Below is a small trained network, with its code and all its weights. Each question gives an input and a target symbol and asks what happens when units are switched off, that is, made to give their printed mean instead of their output.

import numpy as np


def w(rows, s, z=0):
    codes = np.array(rows[::2]) - 128.0
    scale = np.full(codes.shape[1], s)
    scale[-1] = z or s
    return codes * scale


def f(y):
    return np.maximum(y, 0)


def softmax(a):
    e = np.exp(a - a.max(-1, keepdims=True))
    return e / e.sum(-1, keepdims=True)


def log_softmax(a):
    a = a - a.max(-1, keepdims=True)
    return a - np.log(np.exp(a).sum(-1, keepdims=True))


def net(x, mask):
    ids = ['αβδεζθλμστψω'.index(c) for c in x.split()]
    T = len(ids)
    res = E[ids] + P[:T]
    r = res
    for j in range(3):
        rows = slice(3 * j, 3 * j + 3)
        q, k, v = (r @ M[0][rows].T for M in (Q, K, V))
        z = softmax(np.where(np.tri(T) > 0, q @ k.T / 3**0.5, -1e9)) @ v
        o = O[0][rows]
        res = res + np.where(mask[j], z, o[:, -1]) @ o[:, :-1]
    y = f(res @ A[0][:, :-1].T + A[0][:, -1])
    res = res + np.where(mask[3:27], y, B[0][:, -1]) @ B[0][:, :-1]
    return log_softmax(res[-1] @ U[:, :-1].T + U[:, -1])


Q, K, V, O, A, B = {}, {}, {}, {}, {}, {}
E = w([
[130,105,215],'α',
[137,137,145],'β',
[132,125,138],'δ',
[128,53,4],'ε',
[154,148,146],'ζ',
[205,214,129],'θ',
[141,142,126],'λ',
[135,120,166],'μ',
[173,172,116],'σ',
[140,130,157],'τ',
[139,138,140],'ψ',
[122,98,186],'ω',
],0.011)
P = w([
[65,178,95],'0',
[118,176,200],'1',
[163,96,73],'2',
[134,147,164],'3',
[51,142,155],'4',
[173,9,127],'5',
[180,153,181],'6',
[4,7,80],'7',
[252,74,107],'8',
[184,156,201],'9',
[7,114,198],'10',
[151,169,63],'11',
[200,155,190],'12',
[91,172,184],'13',
],0.017)
Q[0] = w([
[127,8,138],'head 0',
[101,143,128],'head 0',
[131,166,143],'head 0',
[252,89,141],'head 1',
[181,213,194],'head 1',
[112,49,112],'head 1',
[147,129,212],'head 2',
[148,99,78],'head 2',
[202,142,250],'head 2',
],0.018)
K[0] = w([
[173,116,118],'head 0',
[102,164,122],'head 0',
[94,175,96],'head 0',
[57,146,129],'head 1',
[107,181,89],'head 1',
[131,98,143],'head 1',
[112,148,85],'head 2',
[252,109,92],'head 2',
[92,190,121],'head 2',
],0.019)
V[0] = w([
[154,105,140],'head 0',
[196,119,106],'head 0',
[157,72,118],'head 0',
[92,134,250],'head 1',
[182,225,56],'head 1',
[66,98,129],'head 1',
[91,89,49],'head 2',
[177,157,70],'head 2',
[81,154,130],'head 2',
],0.018)
O[0] = w([
[192,145,69,117],'head 0',
[173,200,100,119],'head 0',
[113,142,62,100],'head 0',
[101,6,137,81],'head 1',
[192,173,92,254],'head 1',
[40,118,165,102],'head 1',
[68,187,128,116],'head 2',
[198,195,76,162],'head 2',
[138,128,168,155],'head 2',
],0.011,0.012)
A[0] = w([
[164,91,80,43],'neuron 0',
[99,167,253,199],'neuron 1',
[129,71,98,203],'neuron 2',
[151,177,45,172],'neuron 3',
[42,160,31,167],'neuron 4',
[145,51,252,100],'neuron 5',
[171,123,98,149],'neuron 6',
[70,145,253,129],'neuron 7',
[51,132,108,142],'neuron 8',
[154,74,100,186],'neuron 9',
[102,145,120,56],'neuron 10',
[57,32,237,140],'neuron 11',
[115,109,64,142],'neuron 12',
[101,109,184,2],'neuron 13',
[173,122,117,118],'neuron 14',
[170,88,96,210],'neuron 15',
[74,182,139,168],'neuron 16',
[168,122,190,141],'neuron 17',
[165,94,56,27],'neuron 18',
[124,155,199,206],'neuron 19',
[151,141,80,172],'neuron 20',
[154,117,34,113],'neuron 21',
[175,113,121,180],'neuron 22',
[161,117,198,142],'neuron 23',
],0.012,0.0057)
B[0] = w([
[97,135,46,157],'neuron 0',
[74,86,46,208],'neuron 1',
[144,201,181,147],'neuron 2',
[100,132,138,250],'neuron 3',
[118,86,113,163],'neuron 4',
[107,123,174,171],'neuron 5',
[86,115,149,193],'neuron 6',
[254,28,190,177],'neuron 7',
[169,62,145,140],'neuron 8',
[127,160,156,153],'neuron 9',
[195,83,148,132],'neuron 10',
[75,189,126,172],'neuron 11',
[178,179,121,155],'neuron 12',
[98,178,122,140],'neuron 13',
[120,104,150,183],'neuron 14',
[141,149,214,175],'neuron 15',
[219,107,145,154],'neuron 16',
[129,140,115,188],'neuron 17',
[96,124,59,170],'neuron 18',
[103,126,71,192],'neuron 19',
[99,127,145,198],'neuron 20',
[190,124,186,195],'neuron 21',
[86,124,155,189],'neuron 22',
[116,144,86,181],'neuron 23',
],0.0092,0.023)
U = w([
[87,153,193,63],'α',
[132,115,97,122],'β',
[127,129,147,179],'δ',
[160,162,32,115],'ε',
[119,122,105,108],'ζ',
[181,174,194,141],'θ',
[186,124,89,3],'λ',
[64,127,133,158],'μ',
[3,220,21,188],'σ',
[63,120,104,231],'τ',
[128,114,120,69],'ψ',
[56,154,150,152],'ω',
],0.013,0.0041)

Each question gives the input, a string of symbols that net reads in full, and the target symbol t.
The units are the heads (3 rows each of Q, K, V and O) and the neurons (one row each of A and B). Each row of codes is followed by its name. A weight is (code - 128) times the scale printed after its matrix; where a second scale follows, it is the last column's (O, A, B and U).
mask holds one flag per unit, heads first, then neurons. A switched-off unit (its flag False) gives its mean, the last column of its rows in O or B, instead of its output. The means were averaged over made-up inputs and are rounded, as every weight is.
A unit's drop is (log p(t) with every unit on - log p(t) with that unit switched off) / (log p(t) with every unit on - log p(t) with every unit switched off).
The circuit of an input: a set's keep is (log p(t) with only the set's units on - log p(t) with every unit switched off) / (log p(t) with every unit on - log p(t) with every unit switched off). Starting from the 12 units with the biggest drops (on a tie, the unit counted first), units are removed one at a time, each time the one whose removal leaves the highest keep (on an exact tie, the one counted first), for as long as the keep stays at least 0.8.
units of the circuit, in order: the units of the circuit, biggest drop first
k most important neurons: the k neurons with the biggest drops, biggest first
which heads matter: for each layer, one digit per head in row order, 1 if its drop is at least 0.15 and else 0, layers parted by /
input ψ τ θ σ τ α τ σ, target ω: 2 most important neurons	(neuron 8; neuron 11)
input σ θ δ μ α ε θ τ, target λ: most important neuron	(neuron 16)
input θ ω σ θ ψ μ β ω σ α σ θ ζ θ, target σ: units of the circuit, in order	(head 1; neuron 7; head 0; neuron 21)
input θ μ σ, target θ: 3 most important neurons	(neuron 21; neuron 1; neuron 15)
input σ δ σ δ ζ θ, target θ: which heads matter	100
input λ ψ λ μ σ σ ε μ θ σ τ, target σ: which heads matter	111
input β θ ε α μ, target λ: which heads matter	011
input σ τ σ θ θ σ ε ε θ α τ θ β σ, target σ: which heads matter	111
input ω θ θ τ δ σ μ, target ω: which heads matter	010
input θ σ θ θ ε σ σ θ, target ε: which heads matter	111
input σ θ ε α β σ θ σ σ ω δ, target ε: which heads matter	011
input α ψ μ σ ω σ λ θ σ ε σ θ ζ, target α: which heads matter	010
input τ θ θ α θ β δ θ θ θ σ ζ, target θ: which heads matter	001
input σ τ σ θ, target σ: units of the circuit, in order	(neuron 7)
input ε δ θ α μ σ α, target ε: which heads matter	000
input λ σ λ θ σ θ μ α σ θ σ σ, target θ: 2 most important neurons	(neuron 1; neuron 21)
input ω μ λ μ σ σ δ θ θ θ, target μ: 3 most important neurons	(neuron 7; neuron 1; neuron 11)
input λ σ δ σ σ ω σ μ μ τ, target λ: which heads matter	011
input θ θ σ ψ λ, target ε: which heads matter	111
input θ τ θ θ θ λ, target θ: units of the circuit, in order	(neuron 1)
input θ ψ σ ε θ λ, target θ: 4 most important neurons	(neuron 21; neuron 1; neuron 15; neuron 19)
input θ λ λ σ σ μ ε, target θ: 4 most important neurons	(neuron 21; neuron 1; neuron 15; neuron 19)
input θ δ β δ, target θ: units of the circuit, in order	(head 1; neuron 1)
